Here is a tiny trained network, its code and every weight. The questions are about switching its units off for an input and a class, where a switched-off unit gives its printed mean instead of its output.

import numpy as np


def w(rows, s, z=0):
    codes = np.array(rows[::2]) - 128.0
    scale = np.full(codes.shape[1], s)
    scale[-1] = z or s
    return codes * scale


def f(y):
    return y / 2 * (1 + np.tanh(0.7978845608 * (y + 0.044715 * y**3)))


def log_softmax(a):
    a = a - a.max(-1, keepdims=True)
    return a - np.log(np.exp(a).sum(-1, keepdims=True))


def net(x, mask):
    res = np.array(x, float).reshape(1, 8) / 4 @ E
    y = f(res @ A[0][:, :-1].T + A[0][:, -1])
    res = res + np.where(mask, y, B[0][:, -1]) @ B[0][:, :-1]
    return log_softmax(res[-1] @ U[:, :-1].T + U[:, -1])


A, B = {}, {}
E = w([
[122,129,129,133],'x0',
[125,217,195,237],'x1',
[159,131,128,122],'x2',
[111,232,8,72],'x3',
[124,124,127,132],'x4',
[127,69,44,254],'x5',
[116,128,125,130],'x6',
[128,127,128,129],'x7',
],0.0061)
A[0] = w([
[250,66,250,138,131],'N0',
[120,146,194,48,83],'N1',
[108,113,100,179,60],'N2',
[171,202,60,131,119],'N3',
[144,232,110,46,218],'N4',
[120,50,159,125,28],'N5',
[131,129,106,187,81],'N6',
[140,180,193,194,76],'N7',
[166,157,143,129,222],'N8',
[113,73,64,176,73],'N9',
[142,83,207,136,61],'N10',
[117,66,184,165,52],'N11',
[111,88,89,181,28],'N12',
[126,54,87,61,160],'N13',
[168,158,168,85,59],'N14',
[154,232,168,176,90],'N15',
[81,120,92,180,150],'N16',
[159,100,68,202,57],'N17',
[182,85,63,191,84],'N18',
[81,164,189,75,38],'N19',
[195,108,49,190,92],'N20',
[140,215,60,112,91],'N21',
[106,163,145,156,254],'N22',
[135,129,134,111,33],'N23',
[131,218,101,152,43],'N24',
[150,255,162,234,116],'N25',
[147,181,179,79,94],'N26',
[136,88,84,85,39],'N27',
[75,98,73,165,184],'N28',
],0.0094,0.0065)
B[0] = w([
[65,147,56,211,238],'N0',
[165,206,251,96,163],'N1',
[99,246,152,80,127],'N2',
[51,140,97,190,174],'N3',
[151,121,133,216,254],'N4',
[74,125,80,90,133],'N5',
[147,172,152,84,135],'N6',
[114,96,33,33,172],'N7',
[181,77,136,171,200],'N8',
[156,183,180,73,151],'N9',
[39,166,95,153,157],'N10',
[24,154,55,104,154],'N11',
[40,205,204,34,128],'N12',
[183,68,90,96,196],'N13',
[56,206,222,88,130],'N14',
[141,93,88,51,180],'N15',
[166,138,169,143,165],'N16',
[59,235,220,43,150],'N17',
[151,216,184,80,159],'N18',
[131,233,211,87,137],'N19',
[121,202,248,123,162],'N20',
[15,133,97,191,175],'N21',
[189,40,121,167,236],'N22',
[78,181,179,59,105],'N23',
[43,138,62,81,141],'N24',
[192,75,97,1,232],'N25',
[158,226,191,114,157],'N26',
[80,129,106,9,128],'N27',
[209,163,151,162,189],'N28',
],0.0072,0.0068)
U = w([
[137,190,186,93,68],'0',
[162,119,118,140,254],'1',
[157,121,120,142,233],'2',
[132,102,60,9,6],'3',
[40,156,75,149,3],'4',
[172,117,132,152,132],'5',
],0.016,0.0062)

Each question gives the input, the list of numbers given to net, and the class t.
The units are the neurons (one row each of A and B). Each row of codes is followed by its name. A weight is (code - 128) times the scale printed after its matrix; where a second scale follows, it is the last column's (A, B and U).
mask holds one flag per neuron, in row order. A switched-off neuron (its flag False) gives its mean, the last column of its row in B, instead of its output. The means were averaged over made-up inputs and are rounded, as every weight is.
A unit's drop is (log p(t) with every unit on - log p(t) with that unit switched off) / (log p(t) with every unit on - log p(t) with every unit switched off).
The circuit of an input: a set's keep is (log p(t) with only the set's units on - log p(t) with every unit switched off) / (log p(t) with every unit on - log p(t) with every unit switched off). Starting from the 12 units with the biggest drops (on a tie, the unit counted first), units are removed one at a time, each time the one whose removal leaves the highest keep (on an exact tie, the one counted first), for as long as the keep stays at least 0.8.
circuit, biggest first: the units of the circuit, biggest drop first
most important unit: the unit with the biggest drop
top k neurons: the k neurons with the biggest drops, biggest first
drop when u is switched off: that unit's drop, to one decimal
input [-6,2,-1,8,-6,0,-3,-2], class 4: top 2 neurons	(N21; N3)
input [7,-7,-6,4,1,0,-8,2], class 1: top 4 neurons	(N25; N4; N7; N15)
input [-2,-1,4,8,2,-7,-3,1], class 4: circuit, biggest first	(N21)
input [4,3,6,-8,-1,-7,3,1], class 4: circuit, biggest first	(N0; N10)
input [0,7,0,-2,-6,-6,3,3], class 3: circuit, biggest first	(N25; N7)
input [3,-3,-8,7,-6,-5,-1,8], class 2: top 2 neurons	(N0; N4)
input [-4,2,0,-7,5,2,-2,-7], class 4: top 2 neurons	(N0; N11)
input [-2,-1,-1,-6,3,2,-4,-4], class 4: circuit, biggest first	(N0; N11; N25)
input [6,6,-5,-5,8,-5,3,-8], class 3: circuit, biggest first	(N7; N25)
input [0,6,-2,-8,-7,-3,-3,-6], class 4: top 2 neurons	(N0; N10)
input [1,6,5,1,3,-5,0,-6], class 3: top 2 neurons	(N25; N15)
input [-7,-8,6,-6,8,2,-7,-8], class 3: circuit, biggest first	(N4; N13)
input [-3,-4,-6,4,5,-5,3,4], class 2: top 2 neurons	(N4; N25)
input [-7,-6,-2,-7,-7,-8,4,7], class 0: top neuron	(N1)
input [4,-7,0,7,4,-5,-8,-1], class 1: top 2 neurons	(N4; N25)
input [-8,4,4,-8,2,1,-7,4], class 4: circuit, biggest first	(N0; N11)
input [-8,-4,-7,8,-6,4,-2,8], class 4: top 3 neurons	(N21; N3; N25)
input [-4,-1,3,-7,-3,-4,-4,-7], class 4: top 2 neurons	(N0; N10)
input [0,-4,2,-8,-5,7,7,-8], class 4: drop when N11 is switched off	0.4
input [-3,-7,0,8,-7,5,-8,-8], class 1: drop when N27 is switched off	-0.3
input [6,4,1,-8,3,5,1,-8], class 4: drop when N10 is switched off	0.1
input [0,-6,1,8,5,8,-3,7], class 0: most important unit	N20
